Each row is followed by its band, which names the range that a hidden value of the row falls in. A new part has a new value, new ranges and new names.
[ 161  -36   18  278 -175 -261  219   14 -125  -17 -232  -88  182 -421
 -118  333  -74  -47 -267  450  -26  -80 -305  307 -100  -31  147   35
   74 -279  -41  -33  -50 -222  134  460 -157   78   26  240 -376   -4
   13  -83 -328  -30  -53  -24    1  244] : B
[-191  -10 -124   -5   36  316 -214  243   67 -308  212  -31   96  167
 -217  136  272  -51 -176 -344  534 -179 -180  -79  483 -248 -264  134
   42  165 -320  -41 -100 -267 -119   99  521  112   32 -417  220   12
 -131  -79 -124   97 -134  287 -322 -202] : C
[-292  115 -106   17 -103  115 -181   17 -117  -72   15 -154  -73   87
  -28  110  115  -27   56 -126  286   -7 -220  155  193 -230 -195 -149
 -147   40 -277 -179  -32 -360  -44   89  248   57   82  -69  134 -235
 -255 -105 -212  284    4  144 -214  139] : B
[ -36 -259 -170   71 -118  157  110   29 -115  -19   39  112 -115 -396
  143 -121  200 -324    7  286  126 -428   99  146    9   63   27  276
  226   -8 -380 -253   96   54   50   73   62  254   63 -179    6   15
   -2  -35 -147  249    2   70    9   95] : D
[ -15  136   -4  232 -213 -194   15  -68 -222  192 -233 -108  -79 -430
  140   83  -67  -16 -177  442 -159 -188 -172  334 -124    8  182   17
   72 -155 -234 -151   54 -145  105  365   -5   25   16  117 -161 -126
  -35 -134 -272  149  132    9   87  385] : K
[ -48  -21  -50  124  -58   70 -117  103  125 -205  305  -67  176  -47
 -209   84  159  225 -125   54  140  204  -37  115  365  -11  120 -145
  177  306 -273   78 -388 -418  131  -79  226  -76  -14 -106  133  -66
 -104  -26 -182   40   50  273   85 -128] : B
[ 114  -78  154 -251   59  -89   25   84    3  261 -196 -136  131  204
  114  -37   41  204  149 -169  -93   54  122 -176   -4   -1 -121   33
 -253 -208   92   83  332 -245 -283 -254  298  208   56 -263  -21  -43
 -379 -527  212  307 -157  -76 -177   49] : M
[ 179 -107   29 -215  -56 -357   48  -57 -237  249  -80 -102   57    5
  426  125  -53  174  239  -85 -234  289  168  -18  -73  203  317 -216
  -82 -171   91 -176  -77 -333  -57  -60   75  394 -189  -11 -102 -187
 -270 -162   56  327  -87   52  195  324] : D
[  33 -177   53  -45 -105   17 -257  -49 -123  -96 -224   56   49  325
    2  310   99   -1 -201 -297   -3 -214   62 -126   64  -48  -82   73
 -314 -128  337  161  203  -39  -76  222  225  209   13   14   10 -116
   -5 -108  277   10 -155   39 -249   98] : M
[  74 -421  -15   17   86  165   73   69   46 -196   96   14   76 -126
  -19   59  246 -268  124  232  111 -321   94   19   -6  262  -30  180
  -19  -28 -133 -204  140   74   37  115  -74  457 -115 -136  -35   87
  -31   27 -126   11 -172  -82   28 -110] : K
[ 360   53  127  113  -85 -299  230   78    4  149  -98 -196   94 -236
  -43  172  -68  214   25  486 -291  231   -1  241  -43  213  261 -187
   53  -70 -118   23 -173 -342   38    6 -145   72  -61  182 -276   12
 -177 -232 -186   58 -128  -13  317   37] : B
[ -11  -79  192   52  -14 -122 -137   53 -102 -111  -32   87    0   -8
 -353 -331  -54  119 -120  -93 -289  426 -384 -152  -51 -277  -34 -212
 -147   -3   45  193   63  -10  218   84  -41  -30   44  154  161 -191
   41  -75  182  -97    7  -74 -226   31] : K
[-112  -16 -170  -53  -38   52  -27   91  -45  107  237 -144  -18  -39
  119    5   57  -19  152 -179  370  218   -8   61  250  -57   34 -201
  130  209 -404 -269 -349 -527   84  -35  175  -11  -73 -341  175 -212
 -222  -61 -179  247  -36  284   77   97] : C
[ 130  -79  235   54  -33 -118   26   92  -89 -174  -67   33  -97   84
 -468 -355  -86   11   -5   13 -353  390 -395  -86 -118 -238 -122 -238
 -202    0  -34  226   94   49  148  -92 -114    7   51  293   80  -41
  -44  -55  156 -105 -153 -144 -210 -137] : B
[-210 -163  117   96 -149 -146  -98 -331 -210 -120  -30  201  -50 -232
  -92 -432  -91   37 -161  -36 -368  170 -279   67 -202 -163   66 -141
   25  -39  100  137  154   75  312  -64    3  -54    6  347  218 -156
  205   50   82    2  132   -8 -129  221] : B
[  51 -141 -105  112  -95   -6   16  -65 -228   40 -296   21  283  -89
   93  284  -46  -65 -140   95  145 -295  -52  214 -122  -30 -140  127
  -24  -48  -72    8  180 -146 -117  180   82  148   57 -234 -115   96
 -110 -238 -136  160  -16  -64 -195  160] : D
[-102 -462    4   62   65  200  -37 -189   62 -126   72  -50  154  -71
   60   43  207 -172  201  240  -32 -280  135  122 -126  198  -43  168
 -273  -51   34  -36  319  155  183   84 -178  349   20   35   39  -49
   11   55  -53   -8   97 -182  -75   29] : H
[ -50 -188 -117  150 -159   55   57 -109 -101   20 -324   49  245 -244
  -94  406   73 -115 -294   86  294 -251 -165  149  -50 -217 -223  178
  -51 -280  162   46  167 -178   29  467  -90    9  245    9 -187 -142
   92 -246  -83   54  -78   -3 -281  262] : H
[ -26 -184 -137 -119 -192 -273   25 -311 -213   90  -52  117  318 -251
  272   71  -22  324  -92 -116 -165  220   36    2  -57  -62  265  -51
  157 -171  207  142  -85 -198   56   40   90   64   30   30  -40 -184
   15 -139   40  262  109  169    0  465] : D
[ 180  185  -37  165 -161 -192  171  136 -118  143 -198 -268   26 -278
  -92  223  -52   49  -38  427  -90   62 -313  232  -32 -192   78    3
 -100 -224 -290   10  -39 -157   30  440 -136   20  157  120 -320  -97
 -180 -161 -273   97   22  -29  -62  257] : C
[-184   68 -204   17 -200   49   49 -125 -179  276  106 -133  -90 -225
  215 -207  -19   -7   89   -5  189   73   21  225   51  -75  -24 -130
  315  284 -601 -171 -236 -404   34 -276  259 -157   37 -287  219 -118
 -257 -150 -221  415  131  269  107  215] : H
[ 114   39   67 -105 -104 -168   21 -128 -298   20 -123   36 -147   82
  -76 -543 -228   39   36 -134 -387   77 -270 -106 -275  -96  -90 -144
   53  122 -289  175  151  216  -91 -219  157  -58 -163  -89  184  189
 -102  -68   72   71 -154  -35 -102   68] : M
[-213 -476  -59  111  146  212  -28 -128  161 -100  230  -93  425 -310
  119   75  279  -34  132  323  140 -239  118  161   10  201   58  268
  -74  -17 -103  -98  214  -22  218  123  -54  347   31 -214   34  -49
  -39  -15 -252   55  302 -111  -62   81] : H
[-135 -485  -84  -25  -26  159   -6  -68   32 -125  227   22   12 -137
   71 -212  239 -215  194  136    2 -224  127  -57  -30  105   98  189
  -74   -7 -146  -99  150  171  214   38  -49  272    3  -90   96 -105
  -33  148   -1   99  122  -27  -74  121] : H
[ -13 -485   29   50  125  171  105  343  149  -73  231 -108  232  -96
  -70  -59  291 -164  290  281  126   28  109    9  136   14   35  204
 -209  -22 -266 -134  133 -157  139 -137   -1  462  186 -221  -30  -93
 -360 -109  -24  229  198 -160 -206 -131] : W
[-333 -302   77  185  -39  311 -170 -353   42 -117  -31  223 -239 -427
  136  -53  329 -296 -127  296  -52 -560  190  299  -20  199  -69  242
  -46 -173  191 -223  437  129  287  124  -63  275  101  354  200 -223
  419  -43   12   26   24  -15   76   43] : K
[  -4 -175  -91 -242   -4 -230   72 -352 -201  173 -148 -100  414  -69
  372  178  -50  276  164 -153  -51  104   18    0 -208  116   29  -76
  -26 -218  158   -4  127 -200 -172   12   77  271 -134 -175  -78  -40
 -193 -251 -120  285  -53   -6  -13  410] : H
[  88   25 -113  108 -273 -137  172   20 -234  295 -169 -177  -22 -278
  112   73  -33  -46  -47  251  -24   11  -71  189  -78 -141   73   41
  111  -50 -380  -28  -93 -222   15  100   69   20  170  -37 -167 -115
 -266 -172 -136  317  127   80  -22  328] : H
[ -13 -227  207 -133  274   10 -112  304  124 -130  188  -20 -121  -80
  -47 -326  242  -57  338  205 -153   62  -49 -185   69  217  116  -72
 -244 -138  -94 -379  242   -8   73  119  -79  487 -200 -141   84 -178
 -141 -113  -34   55 -134 -190   41  -77] : B
[-203  102   39  -29   65  -59 -171  249   39   56  184 -209  -21   40
  100  -54   50  116  183  -45  161  164 -111   64  285  -38  152 -188
 -175  -18 -267 -312  -82 -508   64   49  256   90 -101 -244  132 -265
 -319 -154 -172  238   60  118  -31  123] : W
[ -70 -140 -259 -101   12  149 -315   30 -120  -40   91   76   43  262
  136   94  -14  -70   81 -329  460 -154  117  -76  127  155  -54 -240
   38  389 -209 -270 -225 -317  -36  235   78 -105 -324 -696  272  -89
  -57  -11  -84   39 -224  194   71  103] : C
[  10 -297   67   17  146  229  220   18  261 -188  -14  -72  237    6
 -189  155  166 -117  205  222  233 -279   28  212   48  100 -308  144
 -259 -212   52  -21  349 -169  -69 -166  -93  205  109    1  -67  149
  -95 -288 -144   39 -307 -153 -155 -293] : W
[ -53 -148  -53   85  -36  -60  161   23   85  293  230 -359  354 -185
   61  110   30  200  187  101  161  551   15  189  139 -130  133 -132
  -13  111 -300   40 -305 -627  263 -187   19  -26  203 -121  -15 -273
 -375 -169 -164  253  344  114    2  154] : M
[ -13 -145  -73 -133  -49   18 -139 -344 -273  -55 -317  223  165  -18
   94  173   42   74 -169 -285  -12 -126  -68  -53 -153  -55 -267    2
  -14 -138  308   96  255   57 -169  205   54  205  -17  -46   83  -40
  187 -238  109   83 -254   12 -159  189] : M
[ 211   41   20  361 -182  -49 -200   22  -25  -76 -191  -49   81 -102
 -126  526   24   69 -432  389 -102 -291   -5  254   90  122  214   62
  -82   26   68  166 -106  -76  176  638  -92  -61  -20  139 -195  -45
  202   10  -88 -273    3   66  125   99] : M
[-233 -313   61  127   -3  146   18 -215   -8 -114  -19   41  -36 -246
  119  -94  130 -304   25  197    0 -482   -6  251  -98   72  -58  274
 -165 -232   19 -148  457  107  189   41   30  288   46  163   60  -12
  122    1 -100   61   55 -101 -157   68] : D
[-298  319   51   20 -117  -46  -67 -116  -85  153   78  -46 -558 -414
  140 -250   75  -33   61   47  -73  217 -214  253  184 -173   89 -254
   35 -204 -180 -389  -64 -343  261  103   38  -25   55  412  218 -489
  154 -103 -122  235  -75  264  189  232] : D
[ 249   53  -12  204  -87 -279  245   14   -2  113  -38 -222  333 -469
    4  315  -61  213 -206  458  -52   64 -162  269   17  124  290   30
  264 -118 -212   28 -248 -314   87  324  -37   28  -87   -5 -320   88
  -53 -138 -404  -24    2  103  232  190] : H
[ -15  -97 -162  145 -259 -139  123 -138 -185 -135  -47  -41   87 -292
   -1  154  -16 -111 -221  146   31 -241 -281  159  -39 -157  150  173
  103 -208 -141   49  -52   47  138  428   40   43   16  146 -193   15
   70  168 -252   19   35  139 -142  347] : C
[ 117 -216  106  -99   61 -256  -72  267    2 -285  152   96   92   98
 -380 -385  -91  115   21 -140 -221  381 -434 -408   11 -213  222 -175
 -206 -124   68  133  -30  107  225  353 -143  -33 -173  -79   25 -112
   21  121  137 -237 -128  -68 -251  106] : D
[-154   95   -9   94 -153   94 -253  -84  -15   59  163  -16 -241  -65
   33  -40  116   94 -120  -69   11  141   94  136  269    2  105 -212
  110  258 -174  -57 -278 -356  221  -50  196 -137   -5   69  301 -305
   68  -35   40   95   33  325  213   39] : H
[ 266  101  182  240  -66 -306   58  277    0  141  -24 -301  -91 -256
   71  236  -26  -14 -124  496 -195  -77  -69  200   88  259  470    8
  -26 -159 -226 -214 -156 -266  179  433   28  216 -219  100 -297  -53
 -131    2 -247  -74   -6   41  293  149] : H
[ -35 -400   21  165 -134   62  215 -261 -189   99 -178  152  292 -186
 -201 -203 -137 -163 -232 -175   83  174 -172  113 -249 -334 -355   72
  141  102  -21  324  148 -150  203 -351   30 -123  286   -1  144   54
   42 -210  162   69   83  -45 -362  -19] : M
[  31 -230  -67   14 -157  -66  -71  -92 -348 -131    7  175   -7  -21
 -137 -437 -106  -92 -111 -164 -217  107 -259 -161 -209 -174  -18  -60
  162  255 -287  172  -33  256  118  -12   84   20  -93 -143  214   73
    6  159  101   12   51   19 -188  129] : H
[-120   48  524  128  137 -122 -101  109  230 -194  -21 -116 -173   70
 -542 -252  -21   66  -80  -12 -309  379 -540  -38   82 -282  -82 -208
 -571 -408  365  133  337 -133  365  156 -100  -25   68  633   86 -295
  142 -117  166 -328 -166 -167 -284 -151] : K
[ 105  115   78  145  -20  -30  -63  307    2 -177  -42 -238 -138   -7
 -262  310  134 -127  -89  188   55  -57 -374   38  197 -144   16   22
 -292 -234 -146 -117  -24  -65   79  648  -36  254   -7  178 -197 -146
  -56   60 -182 -134 -175   12 -134   26] : M
[  15 -210   21  126 -193  -62  324 -104 -210   72 -168   82   89 -291
 -365 -376 -149 -133 -126  -28  -94  390 -450   49 -242 -577 -292    7
   58  -88 -155  325  114  -24  226 -182 -121 -168  405  223   24  -60
  -10 -169  120  104   69  -75 -437   79] : C
[  75 -247  113   41  210   96  -54  150  165 -192  137  -74  121  -50
 -159   75  186  -46  131  184    9   14  -75  -15   96  127   15   20
 -250  -78   12  -99  120  -25  161  280 -181  326  -86  -37   -6  -67
   36  -21  -79 -166 -122 -122  -17 -148] : C
[ 197  -85   65 -285   -2 -202 -120   53 -150  227  -87  -84   68  143
  342  -89   77  294  182  -52 -375   29  267 -237  -42  216  227   12
 -114  -53  -30   30  167  -17 -261 -127  306  380 -140 -317  -10  -40
 -359 -297  193  335    2  -24   63  214] : M
[   3 -267   45   79  -55   20  166 -264  139  -77  187  -69   29 -275
  131   13  161   33  221  428 -265  -58  243  341   -5  290  236   30
  -58 -103   21    4   59  -55  251 -231 -166  227   33  415  -19  -43
   65   35 -108   83   35   16  268  -19] : W
[ -21  -22 -117    7 -160   62   81 -134  -36   98   24  -17  -85 -156
    8  -67   20  -14  -12   25  124  -29   29  137   50   -8  -63  -87
  196  108 -240  -31 -136 -247   44  -94   54 -174   20  -76  111  -62
   -7 -143  -90  149 -155  211  119   73] : H
[  60  -59  158   36 -127 -200  389  -80 -139  234 -147  -33   77 -156
 -200 -660 -325   64   90   71 -306  350 -291  142 -303 -323 -176 -101
   58   -8 -313  301  223 -161   51 -697   92 -275  222   49   90  160
 -280 -370   67  256   46 -130 -261  -16] : W
[ 277  -10   12 -233  -48 -189   88  213   22  193   86 -178   55   51
  168 -170   74  308  206  119 -277   71  221 -175  106  155  291   40
   35    2 -295   83  -36 -122 -229 -243  308  159  -74 -342  -86   65
 -435 -283   53  325  -36   86  118   85] : C
[  63   50   19   43  -88 -117  130  -46  130  208  149 -151  -21 -371
    8  -18   77  269  110  342 -141  411   73  200  130   88  246 -252
  134   -4 -143  -49 -293 -444  224  -62 -167 -120   70  187  -16 -292
  -40 -211 -128  140   -3  170  368  116] : K
[ -68 -375 -141  -97  -32  150  -34 -224 -133  -78   30  215   64 -214
  152 -268  171  -72  126  133  -87 -274  179   -5 -170  201  -49   97
  168  119 -154  -80  203  201  -33 -116  -14  237  -57 -241  171   45
   27  -84  -23  213  -18  -41   44  102] : K
[ 278  -79 -236  221 -372  -25  -10 -292 -399   55 -481   72  102  -54
   78  568  -96 -104 -306  222  -39 -388   76  320 -260   48  -88   44
   47   94    3  208  -36   57  -75  409 -171  -11   78   70 -221   88
  107  -46  -51   15 -109   24   31  262] : M
[  95 -322 -182 -188 -146  -10   94  -43 -191    3 -298  123  325    4
  -87  213  133   74   -3 -119  104   63  -55 -195 -120 -261 -258   64
 -100 -236  188  182  160  -45 -224  164  -75  182  278 -143 -167 -143
 -178 -340  151  295 -152  -71 -366  271] : K
[-231  284 -130   60 -161  257 -203    3 -136 -126   74 -158 -336   35
 -185  110  225  -65   -6 -131  203  141 -299  161  301 -366 -306 -182
  -72  143 -409  -93 -198 -202   16  150  179   55  195  191  235 -300
  -78    9 -143  197  -78  269 -125  -11] : H
